Here is a tiny trained network, its code and every weight. The questions are about switching its units off for an input and a class, where a switched-off unit gives its printed mean instead of its output.

import numpy as np


def w(rows, s, z=0):
    codes = np.array(rows[::2]) - 128.0
    scale = np.full(codes.shape[1], s)
    scale[-1] = z or s
    return codes * scale


def f(y):
    return y / 2 * (1 + np.tanh(0.7978845608 * (y + 0.044715 * y**3)))


def log_softmax(a):
    a = a - a.max(-1, keepdims=True)
    return a - np.log(np.exp(a).sum(-1, keepdims=True))


def net(x, mask):
    res = np.array(x, float).reshape(1, 6) / 4 @ E
    y = f(res @ A[0][:, :-1].T + A[0][:, -1])
    res = res + np.where(mask, y, B[0][:, -1]) @ B[0][:, :-1]
    return log_softmax(res[-1] @ U[:, :-1].T + U[:, -1])


A, B = {}, {}
E = w([
[138,122,32,170,93,127,121,76],'x0',
[118,39,110,159,154,107,91,111],'x1',
[131,65,176,62,78,130,150,70],'x2',
[187,94,34,147,209,53,186,109],'x3',
[242,68,175,129,154,181,91,118],'x4',
[103,159,162,252,155,134,204,94],'x5',
],0.012)
A[0] = w([
[61,165,159,134,168,151,50,190,166],'N0',
[120,194,125,142,141,114,204,140,130],'N1',
[130,126,42,88,106,146,55,166,199],'N2',
[162,131,70,75,199,50,139,173,92],'N3',
[132,64,82,162,215,67,149,128,220],'N4',
[165,148,28,96,146,44,119,113,173],'N5',
[74,135,155,75,128,127,76,236,136],'N6',
[91,166,153,175,109,113,199,95,166],'N7',
[59,182,160,82,140,125,210,124,131],'N8',
[243,74,160,149,102,160,121,88,147],'N9',
[107,208,178,143,110,148,213,186,174],'N10',
[205,123,156,74,140,60,119,143,129],'N11',
[78,147,68,190,111,128,107,86,235],'N12',
[167,82,160,65,144,168,156,93,158],'N13',
[149,90,160,211,155,148,152,44,181],'N14',
[104,167,65,135,115,147,84,79,75],'N15',
[174,161,114,2,174,101,144,136,178],'N16',
[192,97,99,143,222,63,120,131,183],'N17',
[81,67,124,159,133,159,113,178,102],'N18',
[115,119,46,190,94,69,81,92,167],'N19',
[55,137,159,71,54,160,143,106,172],'N20',
[74,75,113,207,161,72,244,23,137],'N21',
[8,234,156,135,112,178,181,112,116],'N22',
[218,99,213,108,161,253,136,77,148],'N23',
[233,123,169,154,100,161,106,51,140],'N24',
[103,126,39,99,77,94,93,68,150],'N25',
[253,80,147,140,133,175,132,74,98],'N26',
[124,99,103,38,109,89,181,134,130],'N27',
[191,87,153,103,177,199,109,222,254],'N28',
[104,96,208,128,118,128,82,193,167],'N29',
[117,235,197,128,81,114,113,92,172],'N30',
[49,206,94,179,69,108,200,106,230],'N31',
[113,112,50,212,86,76,97,109,199],'N32',
[134,95,68,168,140,157,206,120,112],'N33',
[59,128,83,102,98,58,148,79,167],'N34',
],0.0096,0.0043)
B[0] = w([
[45,127,181,183,58,39,137,217,202],'N0',
[99,100,147,137,181,130,121,95,182],'N1',
[106,205,132,77,116,111,60,139,204],'N2',
[135,229,157,68,166,148,150,17,212],'N3',
[181,144,174,141,168,27,247,56,249],'N4',
[107,168,114,54,242,114,101,104,221],'N5',
[84,152,209,125,42,102,171,140,215],'N6',
[65,56,84,162,192,166,152,65,194],'N7',
[101,108,124,131,118,193,161,81,197],'N8',
[240,119,82,132,71,161,32,123,225],'N9',
[93,124,126,189,146,238,120,87,210],'N10',
[181,203,134,145,102,170,169,103,188],'N11',
[102,86,90,115,244,89,116,230,199],'N12',
[173,125,110,132,64,151,91,91,202],'N13',
[154,78,114,207,89,89,130,110,213],'N14',
[137,141,107,141,175,110,81,187,155],'N15',
[128,194,149,70,50,187,163,108,209],'N16',
[195,182,172,123,184,92,159,29,241],'N17',
[165,117,123,142,100,111,155,171,153],'N18',
[128,118,75,91,151,58,93,198,202],'N19',
[94,84,73,127,23,187,192,174,227],'N20',
[157,23,95,145,191,56,185,95,249],'N21',
[34,126,63,199,169,243,137,169,233],'N22',
[181,89,123,174,96,169,56,139,254],'N23',
[184,69,59,170,127,196,11,121,206],'N24',
[113,168,22,36,101,81,61,206,196],'N25',
[223,126,91,151,133,145,55,90,224],'N26',
[165,148,90,77,70,142,167,96,185],'N27',
[145,205,254,174,83,180,34,118,240],'N28',
[134,146,164,186,22,127,139,151,212],'N29',
[62,126,117,173,127,219,161,150,204],'N30',
[5,87,35,94,234,177,115,118,236],'N31',
[130,70,127,68,179,75,119,200,208],'N32',
[184,117,113,107,175,86,130,109,182],'N33',
[147,87,38,72,108,117,194,170,200],'N34',
],0.0069,0.014)
U = w([
[172,43,86,137,199,2,192,72,102],'0',
[29,90,89,204,178,187,155,138,137],'1',
[78,150,239,198,92,115,98,206,89],'2',
[123,105,84,48,51,136,193,129,84],'3',
[226,101,119,186,109,150,26,101,217],'4',
[178,55,152,209,87,3,181,173,253],'5',
[114,130,54,25,171,44,72,196,146],'6',
[178,224,138,85,170,103,139,29,39],'7',
],0.0084,0.0014)

Each question gives the input, the list of numbers given to net, and the class t.
The units are the neurons (one row each of A and B). Each row of codes is followed by its name. A weight is (code - 128) times the scale printed after its matrix; where a second scale follows, it is the last column's (A, B and U).
mask holds one flag per neuron, in row order. A switched-off neuron (its flag False) gives its mean, the last column of its row in B, instead of its output. The means were averaged over made-up inputs and are rounded, as every weight is.
A unit's drop is (log p(t) with every unit on - log p(t) with that unit switched off) / (log p(t) with every unit on - log p(t) with every unit switched off).
The circuit of an input: a set's keep is (log p(t) with only the set's units on - log p(t) with every unit switched off) / (log p(t) with every unit on - log p(t) with every unit switched off). Starting from the 12 units with the biggest drops (on a tie, the unit counted first), units are removed one at a time, each time the one whose removal leaves the highest keep (on an exact tie, the one counted first), for as long as the keep stays at least 0.8.
circuit, biggest first: the units of the circuit, biggest drop first
unit that matters most: the unit with the biggest drop
k most important neurons: the k neurons with the biggest drops, biggest first
drop of u: that unit's drop, to one decimal
input [-3,-5,1,-8,-3,-3], class 1: circuit, biggest first	N22
input [5,-2,-4,-6,-3,-5], class 6: 2 most important neurons	N25; N2
input [0,-2,8,8,-7,-8], class 7: 4 most important neurons	N3; N5; N16; N11
input [-8,-4,-7,3,5,-1], class 7: 4 most important neurons	N3; N17; N22; N20
input [-5,1,-4,-3,-4,-2], class 2: 2 most important neurons	N0; N6
input [-8,7,3,8,7,-3], class 4: 3 most important neurons	N9; N23; N26
input [8,7,-6,0,-8,4], class 6: 2 most important neurons	N25; N19
input [4,-1,3,0,-1,6], class 0: 2 most important neurons	N21; N28
input [0,-3,-5,4,-3,8], class 0: 2 most important neurons	N21; N4
input [-7,-4,8,8,-5,-7], class 7: 3 most important neurons	N3; N5; N11
input [5,-7,-8,1,-3,-1], class 6: 2 most important neurons	N19; N32
input [4,-6,8,6,6,8], class 4: 4 most important neurons	N24; N9; N26; N23
input [0,-4,-5,-7,2,1], class 2: drop of N6	0.4
input [3,-8,3,5,-2,1], class 0: drop of N21	0.4
input [5,-6,4,-8,-5,-4], class 1: drop of N22	0.3
input [4,1,-3,8,-7,-3], class 6: unit that matters most	N25
